Here is a tiny trained network, its code and every weight. The questions are about switching its units off for an input and a class, where a switched-off unit gives its printed mean instead of its output.

import numpy as np


def w(rows, s, z=0):
    codes = np.array(rows[::2]) - 128.0
    scale = np.full(codes.shape[1], s)
    scale[-1] = z or s
    return codes * scale


def f(y):
    return np.maximum(y, 0)


def log_softmax(a):
    a = a - a.max(-1, keepdims=True)
    return a - np.log(np.exp(a).sum(-1, keepdims=True))


def net(x, mask):
    res = np.array(x, float).reshape(1, 3) / 4 @ E
    y = f(res @ A[0][:, :-1].T + A[0][:, -1])
    res = res + np.where(mask, y, B[0][:, -1]) @ B[0][:, :-1]
    return log_softmax(res[-1] @ U[:, :-1].T + U[:, -1])


A, B = {}, {}
E = w([
[17,50,83,111,101,48,132,79],'x0',
[64,119,102,179,80,254,153,95],'x1',
[23,231,205,122,134,82,183,157],'x2',
],0.009)
A[0] = w([
[192,185,152,130,144,172,148,114,80],'N0',
[81,85,126,144,118,134,125,129,106],'N1',
[190,201,151,120,122,178,133,135,109],'N2',
[159,65,114,132,120,157,126,125,179],'N3',
[58,247,157,126,133,90,150,135,90],'N4',
[204,150,140,110,133,11,123,122,163],'N5',
[179,42,115,117,143,151,122,104,78],'N6',
[87,133,123,125,122,218,131,108,178],'N7',
[112,87,100,122,119,76,133,128,81],'N8',
[61,192,152,131,120,135,133,137,150],'N9',
[60,62,122,133,132,79,131,100,77],'N10',
[200,47,90,136,115,133,128,137,99],'N11',
[46,109,113,141,124,248,125,125,67],'N12',
[152,155,142,142,114,142,121,121,84],'N13',
[184,191,134,129,130,150,116,141,142],'N14',
[179,127,134,125,140,14,112,144,65],'N15',
[74,67,126,107,126,103,132,109,105],'N16',
[102,105,122,128,120,105,126,125,246],'N17',
],0.015,0.011)
B[0] = w([
[96,124,105,123,102,145,98,177,179],'N0',
[118,150,119,119,96,147,115,151,166],'N1',
[94,126,105,131,140,133,107,185,196],'N2',
[136,109,137,131,160,89,116,90,214],'N3',
[153,127,137,112,102,90,55,68,218],'N4',
[143,131,137,137,133,149,211,108,251],'N5',
[145,140,144,113,106,92,81,96,199],'N6',
[148,126,140,134,149,139,201,112,213],'N7',
[105,140,118,124,101,155,97,164,172],'N8',
[147,111,135,126,146,94,109,89,199],'N9',
[112,151,104,125,90,151,81,196,200],'N10',
[132,138,143,116,107,94,75,81,215],'N11',
[155,171,139,115,49,157,182,114,206],'N12',
[122,144,120,129,105,139,114,149,140],'N13',
[98,108,118,139,155,139,116,164,194],'N14',
[150,168,132,120,48,166,167,110,207],'N15',
[107,136,112,125,107,145,93,175,190],'N16',
[108,72,129,160,251,118,163,151,223],'N17',
],0.032,0.015)
U = w([
[150,110,137,119,116,60,71,72,89],'0',
[154,148,130,139,82,175,211,113,79],'1',
[85,116,67,143,116,155,86,199,80],'2',
[126,56,125,179,251,109,170,124,255],'3',
],0.017,0.0082)

Each question gives the input, the list of numbers given to net, and the class t.
The units are the neurons (one row each of A and B). Each row of codes is followed by its name. A weight is (code - 128) times the scale printed after its matrix; where a second scale follows, it is the last column's (A, B and U).
mask holds one flag per neuron, in row order. A switched-off neuron (its flag False) gives its mean, the last column of its row in B, instead of its output. The means were averaged over made-up inputs and are rounded, as every weight is.
A unit's drop is (log p(t) with every unit on - log p(t) with that unit switched off) / (log p(t) with every unit on - log p(t) with every unit switched off).
The circuit of an input: a set's keep is (log p(t) with only the set's units on - log p(t) with every unit switched off) / (log p(t) with every unit on - log p(t) with every unit switched off). Starting from the 12 units with the biggest drops (on a tie, the unit counted first), units are removed one at a time, each time the one whose removal leaves the highest keep (on an exact tie, the one counted first), for as long as the keep stays at least 0.8.
units of the circuit, in order: the units of the circuit, biggest drop first
top k neurons: the k neurons with the biggest drops, biggest first
drop when u is switched off: that unit's drop, to one decimal
input [-6,-2,7], class 0: units of the circuit, in order => [N4]
input [7,6,7], class 0: top 3 neurons => [N4; N9; N5]
input [-5,0,-4], class 2: top 2 neurons => [N4; N2]
input [2,-4,-3], class 1: top 3 neurons => [N15; N4; N5]
input [-2,-1,4], class 0: top 4 neurons => [N4; N17; N7; N5]
input [-3,0,-3], class 3: top 3 neurons => [N4; N10; N15]
input [-7,5,-4], class 2: top 3 neurons => [N2; N0; N5]
input [-1,-7,6], class 1: top 2 neurons => [N5; N15]
input [2,3,2], class 3: top 2 neurons => [N15; N17]
input [8,6,7], class 2: top 2 neurons => [N10; N16]
input [-7,1,-7], class 0: top 3 neurons => [N11; N6; N3]
input [-7,-6,6], class 2: top 3 neurons => [N2; N0; N14]
input [5,6,6], class 0: top 3 neurons => [N4; N9; N5]
input [5,-4,-3], class 2: units of the circuit, in order => [N10]
input [-3,3,4], class 0: top 3 neurons => [N4; N17; N5]
input [4,-1,3], class 2: top 2 neurons => [N10; N7]
input [3,3,6], class 0: drop when N4 is switched off => 3.0
input [0,0,7], class 0: drop when N4 is switched off => 5.9
input [-6,-1,2], class 2: drop when N5 is switched off => 0.0
input [-4,-8,-7], class 1: units of the circuit, in order => [N15]
input [0,3,0], class 3: drop when N15 is switched off => 1.0
